Below are the code and all the weights of a small trained network. Each question names an input and a class and asks about switching units off, where a switched-off unit gives its printed mean instead of its output.

import numpy as np


def w(rows, s, z=0):
    codes = np.array(rows[::2]) - 128.0
    scale = np.full(codes.shape[1], s)
    scale[-1] = z or s
    return codes * scale


def f(y):
    return np.maximum(y, 0)


def log_softmax(a):
    a = a - a.max(-1, keepdims=True)
    return a - np.log(np.exp(a).sum(-1, keepdims=True))


def net(x, mask):
    res = np.array(x, float).reshape(1, 6) / 4 @ E
    y = f(res @ A[0][:, :-1].T + A[0][:, -1])
    res = res + np.where(mask, y, B[0][:, -1]) @ B[0][:, :-1]
    return log_softmax(res[-1] @ U[:, :-1].T + U[:, -1])


A, B = {}, {}
E = w([
[27,16,59,73,27,96,99,237,140,113],'x0',
[130,139,125,123,134,120,126,134,117,126],'x1',
[118,232,142,143,50,126,220,216,115,71],'x2',
[184,27,207,108,216,29,204,168,224,74],'x3',
[120,130,130,135,158,115,113,157,104,120],'x4',
[170,36,81,255,53,75,109,40,70,6],'x5',
],0.0053)
A[0] = w([
[195,42,94,244,102,74,57,26,72,34,42],'N1',
[215,160,188,185,240,143,86,3,127,192,158],'N2',
[201,252,199,187,129,147,215,121,102,99,188],'N3',
[93,190,79,155,85,231,50,91,44,166,8],'N4',
[120,180,187,55,171,188,140,173,169,218,22],'N5',
[117,155,107,226,58,93,225,124,95,21,102],'N6',
[159,104,185,126,151,45,156,154,212,86,3],'N7',
[67,201,57,133,71,222,53,88,64,147,37],'N8',
[166,67,186,124,183,71,201,140,191,99,31],'N9',
],0.005,0.0029)
B[0] = w([
[149,206,48,133,241,195,124,205,235,222,254],'N1',
[82,58,111,87,44,50,39,196,140,160,247],'N2',
[75,57,103,51,38,76,30,171,124,156,235],'N3',
[216,70,189,139,158,102,239,97,62,215,222],'N4',
[122,226,85,136,253,177,143,182,201,186,209],'N5',
[164,170,46,36,204,210,110,154,204,128,211],'N6',
[184,70,195,155,182,95,196,84,55,196,179],'N7',
[226,67,180,127,151,80,199,131,68,171,233],'N8',
[207,101,172,130,108,134,212,99,60,164,195],'N9',
],0.0058,0.0056)
U = w([
[163,216,79,134,236,249,144,151,211,151,1],'0',
[232,98,202,156,138,104,250,74,36,145,25],'1',
[128,122,114,72,102,151,93,120,144,113,209],'2',
[123,129,139,147,105,130,90,134,119,112,249],'3',
[109,142,129,136,113,126,117,116,139,121,216],'4',
[84,82,101,102,23,61,57,180,137,150,63],'5',
[33,173,192,229,83,138,99,2,127,44,54],'6',
],0.008,0.0063)

Each question gives the input, the list of numbers given to net, and the class t.
The units are the neurons (one row each of A and B). Each row of codes is followed by its name. A weight is (code - 128) times the scale printed after its matrix; where a second scale follows, it is the last column's (A, B and U).
mask holds one flag per neuron, in row order. A switched-off neuron (its flag False) gives its mean, the last column of its row in B, instead of its output. The means were averaged over made-up inputs and are rounded, as every weight is.
A unit's drop is (log p(t) with every unit on - log p(t) with that unit switched off) / (log p(t) with every unit on - log p(t) with every unit switched off).
The circuit of an input: a set's keep is (log p(t) with only the set's units on - log p(t) with every unit switched off) / (log p(t) with every unit on - log p(t) with every unit switched off). Starting from all 9 units, units are removed one at a time, each time the one whose removal leaves the highest keep (on an exact tie, the one counted first), for as long as the keep stays at least 0.8.
circuit, biggest first: the units of the circuit, biggest drop first
unit that matters most: the unit with the biggest drop
k most important neurons: the k neurons with the biggest drops, biggest first
drop of u: that unit's drop, to one decimal
input [-7,-6,-7,0,1,-3], class 2: circuit, biggest first -> (N2)
input [4,-3,1,0,-5,8], class 0: circuit, biggest first -> (N1 N6)
input [5,7,7,-1,4,7], class 0: circuit, biggest first -> (N6 N1)
input [-3,-4,8,4,5,8], class 0: 2 most important neurons -> (N6 N1)
input [-1,-3,6,-8,2,-3], class 1: circuit, biggest first -> (N4 N8)
input [-1,-6,3,0,-1,6], class 0: circuit, biggest first -> (N1 N6)
input [4,6,2,1,3,7], class 0: 2 most important neurons -> (N1 N6)
input [-7,4,3,-2,-2,-2], class 5: 2 most important neurons -> (N3 N2)
input [7,3,3,8,5,1], class 1: circuit, biggest first -> (N7 N9)
input [-5,2,-1,1,0,8], class 0: 2 most important neurons -> (N1 N6)
input [-6,-7,-4,-1,7,-5], class 3: 3 most important neurons -> (N2 N1 N6)
input [-8,-2,5,0,-1,-7], class 5: 4 most important neurons -> (N3 N2 N1 N6)
input [-4,-6,1,4,8,-5], class 3: 4 most important neurons -> (N1 N6 N3 N2)
input [-1,-5,-6,-8,-7,1], class 1: unit that matters most -> N4
input [1,1,-5,-6,6,-3], class 1: drop of N1 -> 0.1
input [6,6,2,6,6,-3], class 1: drop of N7 -> 0.4
input [7,6,2,-2,3,7], class 0: drop of N5 -> -0.1
input [8,-2,-5,8,0,5], class 1: drop of N9 -> 0.5
